(in the rows, 128 means zero)
Each row is followed by its class; each block has classes of its own.
[ 86  84 109 143 122 129 136  88 144 121 126 108 130  99 160  77 153 140
  79 120 130 128 109 185 164 121 190 154 170 126 128 130 159 129 126  77]  j684
[123 136 123 131 120 152  90 148 163 116  99 146 131 181 113 121 116 137
 116 139 152 115 155 101 127 137 158 169 149 121 117 143  98 178 169 159]  j777
[107  78 106 143 108 132 125 118  97 119 105 102 115 178 173  95 130 135
  84 141 166  64 176 149 127 101 153 160 165  64  97 152 100 169 143  42]  j714
[118  89 123 140  96 136 139 109 133 135 122 110 109 173 170 101 137 126
 109 129 170  93 147 142 151 118 118 198 154 107 107 161  99 164 119  58]  j67
[115 105 113 153  95 117 114 102 127 126 123 158 125 149 175  69 155 120
 115 145 142 110 144 148 160 129 145 154 169  85 110 175 114 175 167  90]  j301
[129 142 156 199  93 110 171 121 104 140 160  94 159 155 162 168 121 134
 143 160 130 170 130  87 151 154 152 163 149 106  86 159 127  75 159 129]  j978
[110 127 117 122 139 112 110 112 155 129 117 154 157 181 150 113 129 119
 123 125 155 100 137 103 109 133 159 209 150 135 109 147 135 171 149  97]  j402
[161 127 131 154 104 144 136  91 118 111  88  72 145 202 151 102 136 154
 136 125 147  96 175  95 134 117 108 191 160  98  93 160 116 162 151 100]  j684
[113 124 132 127 114 124  86 112 158 168 138 148 104 109 141  76 148  76
 115 131 160 111 110 165 117 147 161 234 155 150 106 144 111 174 155 115]  j402
[ 88  88 112 124 100 148 112 136 140 118 124 121 112 144 185 111 120 126
 107 142 147 108 142 137 148  98 142 152 136  74 119 131 107 152 137  92]  j618
[148 146 158 145  89 134 167 119  98 126 158  86 205 143 184 139 109 151
 140 142 169  78 111  49 130 110 144 216 127 130  74 170 110 105 126 121]  j90
[117 104 120 115 116 142 122  88 122 122 113 108 121 164 146  97 123 130
  96 124 169  76 117 168 125 110 139 143 146  52  92 149  86 152 153  75]  j978
[138 105 121 154  97 135 138 103 103 114 123  85  90 152 159  99 137 126
 108 129 164 114 174 111 142 119 121 180 171 104 102 147 102 148 149  68]  j684
[107  85 124 140  89 139 126  78  94 114 146 137 116 171 153 120 141 116
 123 122 174 111 119 134 134 115 142 120 143  58 111 181 119 129 137  83]  j978
[ 79 112 129 148 124 129 106 124 139 118 147 189 148 105 147  85 174 111
  85 129 162  99 103 146  94 120 181 152 165 148  84 131 126 169 134 132]  j301
[116 138 139 120 143 113  63 116 163 142 105 130 127 174 135  80 146 122
 120 131 134 118 122 126 109 144 151 225 182 146  87 113 100 202 155 147]  j402
[ 67 152 115 129 134  97 124 125 160 142 130 126 130 134 128 115 163 111
  85 141 154 125 107 163 100 158 180 221 155 139 110 116 112 124 130 128]  j312
[ 41 127  87 102 154 111 111 137 146 124 107 175 122 175 164 118 155 121
  93 144 151 119 121 102  94 129 155 159 210 147 116 136 152 124 129 184]  j618
[164 150 152 153  91 139 115 112 109 144 171 107 130  85 143 147 121 129
 138 142 166 104 116  67 139 132 122 191 131 118  89 142  74 138 153 128]  j777
[117 141 138 128 149  91 107  86 121 110 114 154 148 176 144 107 149 129
 100 167 144 135 117 121  95 131 179 185 151  84  72 115  80 150 148 163]  j978
[136  80 129 140  97 137 109 126  84 121 123 100 129 157 173 114 113 161
 104 111 175  88 151 118  94  87 157 138 140  41  80 144  46 155 126  62]  j978
[103 122 129 128 115 155 109  93 163 124 150 175 102 156 125 109 174 109
  79 125 194 127 117 121 126 134 177 203 178 144  92 136 106 158 184 119]  j467
[106  98 104 153 111 122 144 108 142 149  92 127 147 169 180  94 163 134
 107 145 163  98 159 149 122 123 143 211 176 102  96 165 126 132 137 113]  j618
[141 113 113 162  84 159 120  68 103 134 124 152 129 195 179  97 129 127
 140 134 171  70 133 122 143 114 107 146 151  70 103 200 141 181 159 123]  j777
[ 67 115 121 142 130 140 125  83 136 103 122 155 105 193 167  76 140 110
  62 133 181  51 138 149  77 113 174 175 195 147  70 129 130 197 143 122]  j90
[128  77 125 148  95 124 130 133 114 147 135 111 128 167 153 106 140 120
 122 112 159 113 150 150 135 141 113 148 151  89  71 151  93 146 150  96]  j402
[155  95 136 158  94 137 158  84 115 146 122 102 133 155 143 119 181 117
 115 115 150 142 149 165 145 131 132 145 141 105 103 145 129  91 146 104]  j467
[135 168  94 120 141  96 124  87 153 144  94 175 129 189 170  90 161 120
 112 164 127 161 140 153 114 142 133 209 176 124 124 142 107 129 182 154]  j684
[177 100 150 147  93 143 144 108  75 117 150 139 157 142 173 117 126 146
 138 152 164 131  98  78 140  93 143 135 123 106  96 160 116  86 136 139]  j978
[139  92 127 184 107 131 142 154 111 141  81  78  99 165 146 101 124 156
 113 157 157 104 188  91 124 126 130 156 184 113 102 142 126 140 123 150]  j618
[ 98 156 130 132 139 101 113 114 163 136 109 141 159 173 171  91 127 153
 112 162 129  98 111 140 115 146 162 244 143 130  79 127  86 176 120 145]  j90
[178 161 175 179 107 125 128 135 111 143 162  54 126 108 133 146  82 162
 152 166 135 144 121  18 170 134 115 178 134 111 118 140  99 122 144  96]  j27
[171  94 120 122 123 138 113 114 107 128  60  94 128 194 174  55 133 163
 112 161 134  77 159 133 156  93 125 183 173 115 118 145 117 148 145  89]  j714
[154 146 123 131 115 119 137  88 113 139 104  92 127 147 160 102 122 152
 120 151 155  65 152 113 112 129 133 201 174 105  84 153  76 143 141 130]  j90
[171 131 163 154 129 138 122 146  70 126 137  79 175 149 137 127 146 154
 159 148 130 121 127  83 129 122 133 177 122 118  80 132 120 153 123 147]  j714
[108 139 124 106 115 116  86  92 127 145 135 178 135 167 161 104 150  86
 103 112 192  89  96  95  74 113 143 170 142 154 138 153 131 138 134 141]  j777
[ 60 139 121 115 133 111 108 110 154 122 116 177 144 195 173  97 125 116
  93 138 145  75 109 154  82 114 156 168 151 116 105 140 118 182 128 121]  j90
[131 122 134 132 132 114 113 116 120 141 140 179 129 120 158  95 181  88
  86 167 140 146 123 172  90 135 186 160 138 143  80 104  90 123 178 183]  j714
[127 134 148 104 136 161  71  83 160 141 150 169 118  83 142  91 155 135
 118 135 152 102  66 115 115 110 186 158 184 137 113 134 114 188 161 169]  j67
[102 139  97  96 171 126 127 101 119 123 108 172 135 196 181  69 163 100
  99 172 161  91 118 149 117 149 159 206 153 120  59 141 133 173 181 166]  j714
[129 127 147 136 112  82 147 101  95 146 118 109 154 187 198 117 141 121
 144 155 168  85 137  53 117 134 105 209 144  74  74 182 102 140 109 112]  j67
[167 143 158 177  76 128 153 139  92 155 145 104 138 180 164 147 102 139
 135 145 160 116 141  94  97  92 102 136 148 123 138 150 110  97 136 100]  j90
[132  90 115 152  72 133 129  69 129 115 134 161 148 172 174 124 133 133
  95 133 157  90 139 159 143  85 106 133 132  70 113 146  85 131 146  63]  j777
[ 75 140 109 159 156 148 120 108 155 141 149 166 124 119 162  99 159 132
  94 149 150 129 113 151 106 176 189 194 185 120  27 139 100 162 170 175]  j27
[163 131 150 161 119 141 136 180  76 148 148  92 132 133 146 140 125 136
 142 144 157 116 151  72 113 132 136 160 136 132  90 146 109 136 152 121]  j714
[121  95 122 149 125 140 138 118 137 149 118 143 126 161 110  78 163  94
  71 109 208  92 128 177  98 147 154 158 137 155 102 139 135 147 147 134]  j777
[131 100 117 114  95 137 144 104 124 133 109 130 120 182 151 111 139 107
  98 132 176  86 136 154 111 101 102 164 136 113 119 151  96 123 106 109]  j67
[148 148 149 141 103 154 152 158  96 125 153 102 120  98 137 128 117 110
 126 153 169  97 115  75 122 110 136 185 126 154 107 140 134 111 131 136]  j312
[ 97 153 125 176 123 125 125 122 146 142 128 148 115 146 153  93 151  98
  71 156 184  97 146 149  71 143 171 206 170 144  69 110  98 165 162 128]  j301
[161 140 130 121 127 143 143 128 104 126 127 109 149  94 171 143 112 132
 125 151 138  93 124  99 135  82 106 173 135 146 119 114 121  81 114  89]  j777
[160 108 125 138 108 148 125  82 101 130 108  66 141 174 151 119 147 117
 140 105 152  97 169 132 106 117 127 177 156 114  91 134 129 126 134 109]  j402
[ 70 126 100 130 147 125 115 128 136 145 112 153 137 166 181  84 142 116
  85 138 158 124 117 139  91 132 186 191 177 137 102 155 140 123 126 138]  j27
[114  87 110 171 115 110 161  81 112 132 114 113 135 189 202 134 159 152
 120 143 150 124 172 144 117 136 144 162 155  67  73 137 103 118 104  98]  j67
[148 143 155 167  78 106 114  91 100 129 171 114 137 115 155  97 130 114
 113 143 169 101 110  74 142 112 139 179 138 117 117 147 103 171 150  94]  j301
[117 100 114 147 110 112 113  84 106 106 106 106 152 224 187 118 134 172
 129 128 142 118 158 118 134 112 145 188 159  46  91 158  81 158 126  61]  j978
[121 101 124 155  97 113 156  76 118 143  90 128 155 174 202 109 161 130
 112 126 143  78 152 134 114 125 119 180 136  93  56 160 117 109 104 107]  j467
[130  85  97 157 101 143 113  76  99 140 106 134 106 213 195  91 140 131
 124 120 167  86 169 148 100 107 122 151 195  82  90 160 131 162 144  93]  j402
[149 114 109 182 129 149 148  80  99 113 124 101 143 183 185 130 131 185
 107 148 139 131 165 129 122  95 132 142 185  71  80 119 103 115 143  81]  j27
[ 89 116 102 136 140 146  99 110 158 111 121 170 101 144 124  99 140 133
 100 159 153 108 133 128 130 148 179 210 203 145  68 126 119 180 152 166]  j402
[133 104 127 133 119 128 109  87 119 111 109 127 136 164 154  89 153 146
 121 138 135 108 126 167 138 117 128 215 140  87  67 139  66 171 115  97]  j978
[102 106  97 126 130 116 100  98 140 120 109 170 153 209 121 142 158 159
 111 132 170 128 133 117  74 126 147 157 179 111 105 119 105 107 113 150]  j402
[185 128 157 145 107 127 154 146  94 141 145  95 146 116 176 120 136 109
 148 149 143 133 138  85 142 101  93 194 110 144 108 127 116 119 138 120]  j618
[ 94 151 137 129 106 152 110 134 136 124 125 140 136 181 135 109 133 122
 104 130 185  70 101  83  73 126 153 172 155 139  83 149 123 156 146 189]  j312
[ 91 142 112 105 146 120 101 112 122 126 105 176 126 178 172  90 150 106
 102 164 140  76 120 123  96 126 142 179 176 131  78 146 121 166 156 166]  j714
[117 118 136 129 100 111 142  94 100 126 134  78 128 150 186 134 129 112
  94 127 155 100 138 121 137  94 121 185 123  70  99 118  96 119 110  33]  j467
[ 91 119 133 166 132 117 135 140 134 149 159 158 139 177 155 126 146 130
 104 125 176 144 126 105 103 147 190 152 175 122 104 155 132 180 160 132]  j67
[144 143 122  98 125 122 117  60 116 116 105 137 151 186 163  71 142 115
 103 151 166  98  92 123 130  96 150 252 159 146 119 158 123 134 135 123]  j978
[141  97 108 170 111 144 145  99 100 113 118 101  89 178 151  69 136 137
 103 125 174 105 169 117 158 130 139 181 182 117 105 170 142 198 158  88]  j684
[118 104  85 142 142 134 134 105 142 122  54 102 109 219 161  65 118 160
  82 136 141  89 181 147 136 131 131 172 196 113 101 154 121 154 139 100]  j27
[130  86 118 122 104 119 132 124 148 137  77 117 113 172 125  74 166 103
 103 126 155  94 162 159 140 121  90 194 155 152 132 154 117 141 122 110]  j618
[ 95 124 107 116 130 162 129 135 148 109 120 120 105 149 138 120 134 128
  88 144 166 137 139 133 125 116 159 157 182 117 118 117 120 106 168 102]  j684
[ 77 148 118 129 151 124 124 116 133 142 106 150 125 166 155  98 147  95
 100 136 152 102 118 142  97 156 180 187 139 104  71 144 147 183 133 176]  j467
[193 134 150 168  83 135 167  86  72 119 157 128 153 172 194 110 130 123
 147 143 160 113 127  73 144  84  68 175 122 115 100 169 133 138 152  88]  j684
[163 144 156 160  97 118 131 104 106 133 135  66 157 165 121 142 134 131
 153 163 130 143 131  83 171 136 142 191 124 131 151 152 148 109 144 116]  j714
[172 116 145 156  75 105 138 111  75 145 158 118 137 158 174 123 150 108
 126 155 161 138 141  94 137 120 125 178 123 126 117 157  97  97 154 109]  j714
[162 134 155 137  81 147 155 155  88 142 123  80 170 123 143 126 121 119
 131 124 145 108 121  90 113  96 106 126 142 120 109 171 128  82 138 152]  j684

A new block, with new classes.
[ 79 144 143 122 110 113 116 107  98 153 104 129 121 130 119 163 137 125
 174 152 104 144 137 167 111 124 110 166 130 148 157 108 159 166 140 113]  j139
[165 152 142 129 137 122 106 106 139 120 115 127 152 108 143 126 145 134
 141 102 110 160 121 108 125 124 138 104 115 133 158 132 112 135 161 108]  j371
[125 152 139 126 117 133 144 106  98 153 116 115 116 154 108 141 137 125
 148 145 120 113 117 147 153 124 103 154 118 120 165 117 168 174 122 132]  j439
[ 82 185 110 136 123 157 169  42 134 207 118  94  90 162 156 248 103 103
 122 161 135 193 159 168 154  77 101 132 133  80 144 126  59 126 162 164]  j774
[141 143 109 137 105 159 181  67  82 160 100 127 124 121 124 140 162 136
 193 143 114 134 120 148 133 133 120 148 117 144 128 139 164 196 188  73]  j371
[156 136 136 143 124 101 103 125 112 114 104 119 143  98 113 101 155 123
 161 121 107 147 107 130 135 112 150  94 133 141 160 137  73 138 155  83]  j331
[122 123 101 125 133 140  82 122  89 122 121 129 138 101 151 133 131 165
 170 120 152 155 103 147 114 149 120 147 121 153 156 118 146 128 125 153]  j190
[139 152 151 150 112 135 125  94 110 130 116 115 135 135 140 136 122 124
 180 166 156 147 108 157 103 165 114 150 131 118 131 136 139 168 120 128]  j774
[129 144 104 121 126  96 108 111 109 110 136 127 139 102 154  97 123 154
 140  91 169 127 121 145 143 143 114 147 140 135 154 106 177 144 134 138]  j9
[171 143 134 133 125 112 104 144 140 124 133 118 148 114 139  91 136 134
 139 110 111 154 123  73 136 141 155  85 137 125 165 156  93  98 145 116]  j321
[148 170 159 157 152 147  75 114 133 142 122 101 141 138 121 129 112 122
 120  90 114 137 107 124 172 138 135 123 133 136 164 155 102 105 147 125]  j637
[138 126 131 128 110 100 112 128 117 114 127 138 126 125 120 115 135 161
 143 122 127 134 129 129 133 137 135 152 123 145 143 123 159 130 138 162]  j139
[132 134  99 133 115  91 100 122 109 139 124 132 138 108 116 160 145 144
 147 124 151 139 121 163 121 128 132 131 125 145 135 135 135 119 136 139]  j331
[125 169 150 120 103  77  77 145 165 136 109 123 139 122 157 102 126 125
 120 124  78 120 115 125 108 157 163 104 127 106 193 149 106 110 113 120]  j344
[167 133 127 145 109 144  82 120 188 139 121 143 162 132 121 110 153 142
 119  99 102 149 117 131 132 142 163 100 138 129 155 144 100 109 161 110]  j190
[160 126  79 137  97  75 116 140  83 164 128 137 144 104 100 141 171 144
 145 113 138 130 126 144 134 109 134 143 121 145 135 146 144 139 159 145]  j331
[136 136  89 127 108 118  96 137  80 134 131 139 142 112 102 147 143 153
 169 132 147 152 119 124 112 138 121 144 118 151 153 133 160 116 134 135]  j321
[132 124 137 117 131 147 117 116  86 130 102 128 124 140 125 145 130 129
 162 157 125 142 106 151 123 142 101 144 113 137 139 148 138 146 116 110]  j190
[122 151 103  97  95 121 121 132  76 153 139 135 137 104 143 158 139 136
 137 131 128 149 111 162 135 129 153 120 112 142 175 135 158 102 122 144]  j344
[119 128 146 127 107 119 112 128  53  90 130 113 106 114 134 117 149 128
 143 129 126 126 130 139 140 139 121 175 141 155 138 122 171 128 136 137]  j439
[ 92 186 120 131 139 149  94 106  94 179 106 118 105 120 140 132 101 121
 133 144 150 150 104 175  96 143 113 132  99 113 125 162 136 139 152 117]  j637
[101 136 113 114 116  85  94 129 113 139 120 100 157 112 173 138 100 116
 107 106 140  91  98  91 122 119 109 133 108 133 175 120 159  89 110 192]  j150
[183 150 141 129 134 107 108 142 139 161 120 115 164 101 149 103 140 128
 128  88  98 123 127 125 139 114 158 102 116 138 173 134 101 116 158  68]  j344
[144 172 147 145 130 120  85 152 113 135 105 126 119 121 138  89 140 152
 102 110  87 157 109 123 120 137 168 114 123 118 168 173  89  96 143 110]  j637
[156 143 141 155 106 143 109 110 144 135  85 131 163  91 158 101 162 159
 157 126 100 156  97 104  87 104 161  99 111 130 169 123  79 106 153 110]  j150
[179 126 128 137 133 117 101 132 137 158 112 108 163 122 157 102 134 145
 141 116 117 152  93 146 134 112 137  91 123 125 187 118 107 107 133 113]  j150
[ 95 140 121 108 143 158 125  83  61 136  83 135 127 127 126 122 147 109
 185 154 140 155 106 126 115 140 107 140 133 150 156 138 164 180 122 113]  j371
[147 158 119 132  99 117  98 122 196 143 115 147 175 119 144  98 138 168
 151 114 110 159 114 124 110 148 141 100 109 121 183 129 127 123 147 110]  j139
[130 139 114 132  99 125 103 139  68 160 129 115 139  94 148 153 141 115
 142 117 116 130 120 175 118 115 120 162 134 154 168 109 160 115 144 114]  j344
[153 143 139 141 118 139 117 118 138 150 103 132 167 125 138 121 156 141
 138 119 112 156 103 118 131 110 148  95 120 132 180 132  95 101 138 107]  j150
[150 164 155 136 127 105 125 121 144 140 113 119 145 139 128 161 138 148
 120 112 106 158 116 106 124 145 152 114 122 119 173 150 110  95 134 100]  j637
[176 148 145 130  88 100  68 132 113 162 125 143 175 125 110 146 158  70
 139 128 132 159 148 149 125  71 145 153 136 149 134 129 134 113 178  97]  j321
[117 109 101 125 125 147 116 144  78  95 129 127 132 109 121 112 141 155
 160 134 137 114 111 148 147 123 119 156 113 166 142 101 155 115 127 130]  j439
[131 138 107 122 124 114 105 125  97 124 142 122 143 107 157 149 129 170
 154 128 151 159 131 148 113 154 146 148 126 146 144 128 151 127 116 140]  j774
[124 147 105 109 116 198 155  99  87 101 114 141 157  78 120 131 139 130
 162 147 130 168  92  84 125 114 190  86 114 151 140 132 108 125 167  82]  j371
[122 148 110 118  94 130  96 127  81 146 139 128 131 107 131 143 140 149
 172 128 122 143 118 147 120 165 142 144 111 154 159 141 166 131 141 153]  j344
[161 136 108 104 122  76 139 116  80 156 111 108 121 174  78 124 127 128
 142 122 172 185 107 113 153 160 123 123 143 101 175 132 155 139 141 162]  j400
[144 146  91 115 100 119 144  85 103 160 111 149 121 131 102 161 159 152
 156 142 127 157 124 135 120 120 146 137 102 124 136 142 161 167 169 154]  j371
[120 140 105 137 119 136  89 142 100 154 135 137 140  98 118 112 127 153
 164 122 127 126 126 138 130 133 132 142 119 149 147 145 176 133 127 146]  j321
[122 140 139 117 121 121 130 114 109 152 155 112 126 119  99 207 108 107
 144 140 131 131 142 150 156 149 109 130 130 126 125 144 149 124 124 109]  j344
[ 83 155  80 144 109 117 133 149  93 143 119 150 134 106 149 135 165 194
 178 143 136 143 116 137  78 184 122 136  85 139 138 166 113 125 133 163]  j774
[151 143 158 147 120 153 105 135 146 142 109 117 161 106 164 104 134 136
 174 125 102 163 120 108 105 128 156 108 113 137 163 130  99 122 145 100]  j728
[152 159 147 108 115 148 146  66 112 166 131 109 138 139 119 204 147 112
 169 154 130 137 128 127 150 115 108 131 104 126 137 127 154 173 131 137]  j439
[201 147 116 121 148 114 111 111 135 146 103 115 154 118 164 108 154 150
 141  93 123 195 115 118 103 110 160  93 121 132 186 106  92 132 189  92]  j371
[116 157 118 138 100 112 103  99 133 163 115 125 134 162  87 171 131 107
 148 142 131 139 125 140 145 136 118 143 140 120 155 144 131 153 134 146]  j331
[132 143 135 116 115 139 142 101  92 143 121 105 120 152 106 160 145 115
 157 148 121 128 115 123 140 140 102 135 115 132 152 129 152 156 135 136]  j439
[149 157 177 119 146 118 141 148 107 109 101 105 147 109 173  98 111 126
 140 134 134 189 123  65 108 128 148  98 124 105 156 155  67  91 150 109]  j9
[100 127 118 134 135 159  85 115 164 196 119 120 143  90 158 155 123 130
 127 123 105 154 128 161  75 134 123 111 145 118 146 133 151 132 125 128]  j190
[165 140 136 135 126 141  98 133 120 119 118 125 157  88 149 104 138 154
 152 104 123 175 105 105 112 147 145  98 113 132 160 149  98 112 162 101]  j190
[210 138 132 131 180 125 123 187 136 193 191  77 130 196 112 252 111 181
  96 108  42  69 161 116 185 118 131 184 112 144 129  87 106 175 109  75]  j637
[ 97 122 105 141 104 139  85 137  96 136 128 137 155 113 109 161 109 135
 171 170 156 122 102 139 119 109 125 173 121 135 134  84 149 138 106 169]  j150
[ 72 143 144 147  97 172 157  85 111 140 115 128 130 146 114 147 133 115
 181 157 120 168 118 156 124 143 100 138 123 132 165 132 151 156 133 139]  j774
[146 108 139 114 128 159 124 110  73 123 142 126 114 186  90 138 142 122
 188 145 147 184 121 128 157 146  91 139 129 163 164 131 178 140 116 180]  j321
[133 152 108 129 109 133  78  98  91 133  88 117 145  96 169 134 143 163
 186 125 123 152 105 109 104 135 149 147 117 155 186 134 140 123 115 160]  j728
[108 149 134 128 107 143 132 115  93 142 130 125 131 102 131 161 132 147
 154 120 145 150 120 108 106 150 158 131 110 149 147 139 171 114 134 170]  j728
[111 171 137 122 143 135 130 115  73 169 106 112 117 135 116 122 130 129
 146 117 131 131 109 140 140 139 113 138 115 125 157 122 146 176 132 127]  j400
[164 175 161 163 128 130 118 152 190 186 117 146 173 112 107 159 121 177
 131 140 117 134 132 127 112 153 181 122 128 103 129 158 114 119 127  96]  j139
[168 147 130 134 132 166 120  83 118 150 115 110 125 148 115 148 142 142
 145 132 125 128 119 136 155 122 110 146 126 130 153 122 151 156 124 132]  j439
[133 158 137 109 130 124 137  79  81 125 100 143 107 166 102 131 144 137
 148 138 140 114 132 137 171 125 109 166 111 137 126 161 157 173 123 147]  j9
[140 157 148 122 131 122 116  97 107 141 116 106 123 138 120 151 137 138
 171 142 125 124 118 144 139 145 107 141 106 129 152 129 153 171 127 126]  j439
[132 145 136 112 133  94 125 120  91 128 113 121 115 131 151 110 129 132
 157 139 152 125 106 145 106 147  94 137 101 139 140 119 144 159 135 137]  j139
[127  85 111 150 129 155 111 130 159 145  91 124 141 117  84 101 141 136
 165 133  83 201 145  30 120 124 143  87 163 112 173 159  78 100 128 138]  j728
[117 157 142 140 113 110  94 129 149 143 113 122 161 119 160 123 134 122
 155 123 106 154 110 123 121 128 149 119 118 130 170 133  95 104 153 122]  j637
[130 142  88 111 129 121 101 102  68 200 118  94 150 113 158 138 134 112
 157 118 129 146 119 197 127 110 120 136 125 159 172 132 166 163 155 106]  j774
[153 152 137 154 128 166 120 118 127 122 108 144 151 102 142 113 141 147
 144 114 115 146 124 127 144 109 151 135 109 140 131 144 108 116 171 106]  j371
[132 144 136 138 136  95 106 172  46 109 132 136 110  96 106 111 149 144
 152 125 123 130 106 142 127 114 112 130 111 143 165 121 125 138 117 134]  j321
[149 152 117 145 157 164 125 141 117 151  80 122 128 161 130 136 133 146
 112 136 106 119 114 105 125 145 136 139 120 130 135 181  85  93 143 118]  j371
[193 159 148 136 124 127  97 120 113 148 109  99 156  85 164 156 141 156
 166 117  94 160 117  91 101 130 154 109 108 133 169 149 102 124 133  96]  j728
[ 68 155 147 150 124 174 114  88  96 105  69 142  87 149 144  80 123 121
 148 181 130 121 124 125 110 121 136 183 138 122 122 147 105 160  97 174]  j774
[150 165 113 131 110  99  85 124  56 161 147 108 135  79 122 158 119 102
 128  99 184 172 118 116 104 122 100 131 125 126 153 146 176 106 162 185]  j321
[ 86 148 109 149 115 146 154  97 140 185  97 131 128 139 127 160 123 128
 155 135 127 104 124 173 141 117 107 159 123 128 166 109 142 128 135 125]  j344
[105 134 100 138 102 143 128 125 111 113 120 153 133  96 121 109 124 161
 163 141 165 159 116 106 108 130 151 133 128 132 147 129 155  94 127 161]  j321
[153 163 141 146 109 123 120 104 142 167 100 116 148 134 123 129 145 117
 143 110 114 151 112 109 121 120 146 101 128 129 187 152 119  98 167 139]  j321
[107 151 118 116  99 123 141 124 115 149 113 131 116 137 134 151 130 160
 149 160 108 135 109 127  92 140 128 140 104 123 162 117 147 150 124 162]  j139
[133 137 100 125 116 111  88 109 103 129 121 129 141 102  95 172 138 146
 147 119 142 135 113 145 115 129 117 130 105 153 139 146 157 125 127 144]  j331
[144 125 120 152 119 116 116 127  96 139 122 131 140 107 139 128 147 148
 147 131 160 126 102 152 122 132 122 137 133 135 131 120 134 114 127 139]  j150
[123 158 132 117 128 144  96 112  94 143 113 121 114 134 126 152 149 123
 143 166 106 111 123 144 120 139 100 150 127 122 134 137 138 172  93 106]  j439
[133 146  82 135 103 116 143 112  86 159 118 133 124 106 108 110 141 177
 156 106 159 153 109 132 136 139 129 139 104 117 144 130 166 140 162 184]  j400
[152 143 128 150 127 137 107 121 131 154 107 115 174 109 129 111 151 119
 127  98 107 122  97 103 141 128 110  88 130 134 173 151 101 106 141  76]  j150
[131 129 134 140  94 119  74 123 128 122 115 158 144 105 149 109 163 147
 162 133 141 123 103 186  68 156 147 157 121 152 121 115 167 149 140 143]  j190
[109 144 133 155 127 112 147  99 114 169 101 119 116 137 103 153 140 113
 152 137 134 114 123 159 139 130  96 137 138 123 135 152 132 156 130 127]  j331
